Here is a tiny trained network, its code and every weight. The questions are about switching its units off for an input and a class, where a switched-off unit gives its printed mean instead of its output.

import numpy as np


def w(rows, s, z=0):
    codes = np.array(rows[::2]) - 128.0
    scale = np.full(codes.shape[1], s)
    scale[-1] = z or s
    return codes * scale


def f(y):
    return np.maximum(y, 0)


def log_softmax(a):
    a = a - a.max(-1, keepdims=True)
    return a - np.log(np.exp(a).sum(-1, keepdims=True))


def net(x, mask):
    res = np.array(x, float).reshape(1, 8) / 4 @ E
    y = f(res @ A[0][:, :-1].T + A[0][:, -1])
    res = res + np.where(mask, y, B[0][:, -1]) @ B[0][:, :-1]
    return log_softmax(res[-1] @ U[:, :-1].T + U[:, -1])


A, B = {}, {}
E = w([
[140,76,229,242,21],'x0',
[121,125,131,122,129],'x1',
[123,120,136,123,132],'x2',
[196,33,39,71,35],'x3',
[164,2,136,163,228],'x4',
[148,141,131,136,139],'x5',
[137,136,133,135,131],'x6',
[135,127,126,122,131],'x7',
],0.0056)
A[0] = w([
[184,69,2,62,48,28],'N0',
[171,83,202,225,22,3],'N1',
[94,170,19,28,209,25],'N2',
[55,204,196,199,216,41],'N3',
[160,29,161,145,224,122],'N4',
[169,20,139,176,230,118],'N5',
[168,47,160,149,211,56],'N6',
[32,118,147,122,146,226],'N7',
[91,213,163,123,57,159],'N8',
[143,89,193,208,41,12],'N9',
[153,112,52,132,106,95],'N10',
[148,42,146,162,217,184],'N11',
[71,200,199,180,215,62],'N12',
[36,191,200,183,212,86],'N13',
[68,207,205,177,203,71],'N14',
[101,3,148,154,213,145],'N15',
[153,174,52,59,196,50],'N16',
[75,157,146,89,85,214],'N17',
[131,173,47,27,201,44],'N18',
[175,113,213,218,39,22],'N19',
],0.0053,0.0045)
B[0] = w([
[160,36,202,23,94,200],'N0',
[21,87,194,140,209,219],'N1',
[24,73,234,211,226,205],'N2',
[157,3,129,31,70,214],'N3',
[88,198,85,107,75,221],'N4',
[79,219,84,94,59,231],'N5',
[57,195,98,82,69,174],'N6',
[195,133,126,135,134,249],'N7',
[96,183,52,117,102,235],'N8',
[16,91,181,144,197,197],'N9',
[159,94,159,94,119,157],'N10',
[115,211,62,121,99,254],'N11',
[165,14,122,31,58,214],'N12',
[169,45,126,41,71,233],'N13',
[162,30,103,55,85,220],'N14',
[96,199,68,116,76,238],'N15',
[48,92,212,204,188,185],'N16',
[154,214,76,155,103,240],'N17',
[22,76,209,216,193,200],'N18',
[24,100,161,152,197,213],'N19',
],0.0052,0.0037)
U = w([
[10,71,220,194,187,26],'0',
[143,140,116,137,122,254],'1',
[191,16,144,31,91,24],'2',
[82,255,60,112,73,21],'3',
[163,152,129,158,142,187],'4',
[152,154,133,165,145,181],'5',
[167,158,125,152,138,182],'6',
[164,145,114,160,136,150],'7',
],0.008,0.0052)

Each question gives the input, the list of numbers given to net, and the class t.
The units are the neurons (one row each of A and B). Each row of codes is followed by its name. A weight is (code - 128) times the scale printed after its matrix; where a second scale follows, it is the last column's (A, B and U).
mask holds one flag per neuron, in row order. A switched-off neuron (its flag False) gives its mean, the last column of its row in B, instead of its output. The means were averaged over made-up inputs and are rounded, as every weight is.
A unit's drop is (log p(t) with every unit on - log p(t) with that unit switched off) / (log p(t) with every unit on - log p(t) with every unit switched off).
The circuit of an input: a set's keep is (log p(t) with only the set's units on - log p(t) with every unit switched off) / (log p(t) with every unit on - log p(t) with every unit switched off). Starting from the 12 units with the biggest drops (on a tie, the unit counted first), units are removed one at a time, each time the one whose removal leaves the highest keep (on an exact tie, the one counted first), for as long as the keep stays at least 0.8.
circuit, biggest first: the units of the circuit, biggest drop first
most important unit: the unit with the biggest drop
top k neurons: the k neurons with the biggest drops, biggest first
drop of u: that unit's drop, to one decimal
input [-8,-7,-8,5,7,3,-6,3], class 0: circuit, biggest first : N2, N18
input [-7,5,-1,1,-6,-3,-1,-6], class 0: circuit, biggest first : N2, N18
input [8,0,-5,0,3,1,1,4], class 0: circuit, biggest first : N1, N19
input [8,-2,-5,6,-5,-5,3,5], class 0: most important unit : N1
input [-7,1,3,-6,8,6,-1,6], class 3: circuit, biggest first : N5, N11
input [-7,-6,-1,-5,0,-7,-4,4], class 0: top 3 neurons : N2, N18, N16
input [-6,-1,-6,5,4,0,6,3], class 0: top 3 neurons : N2, N18, N16
input [8,-2,-4,4,0,-4,-5,-2], class 0: circuit, biggest first : N1, N9
input [-8,5,8,3,7,5,-1,-2], class 0: top 3 neurons : N2, N18, N16
input [-8,8,5,-1,-2,-4,7,5], class 0: circuit, biggest first : N2, N18
input [6,0,-3,3,-6,-5,5,4], class 0: circuit, biggest first : N1, N19
input [-7,5,-3,5,1,3,-3,6], class 0: top 2 neurons : N2, N18
input [5,4,1,-7,6,-2,-2,4], class 2: drop of N14 : 0.2
input [3,-7,-5,-4,8,-4,4,4], class 3: drop of N5 : 0.2
input [1,0,6,-2,7,1,-4,7], class 3: drop of N11 : 0.1
input [8,8,-7,1,-2,-6,-1,-1], class 0: top neuron : N1
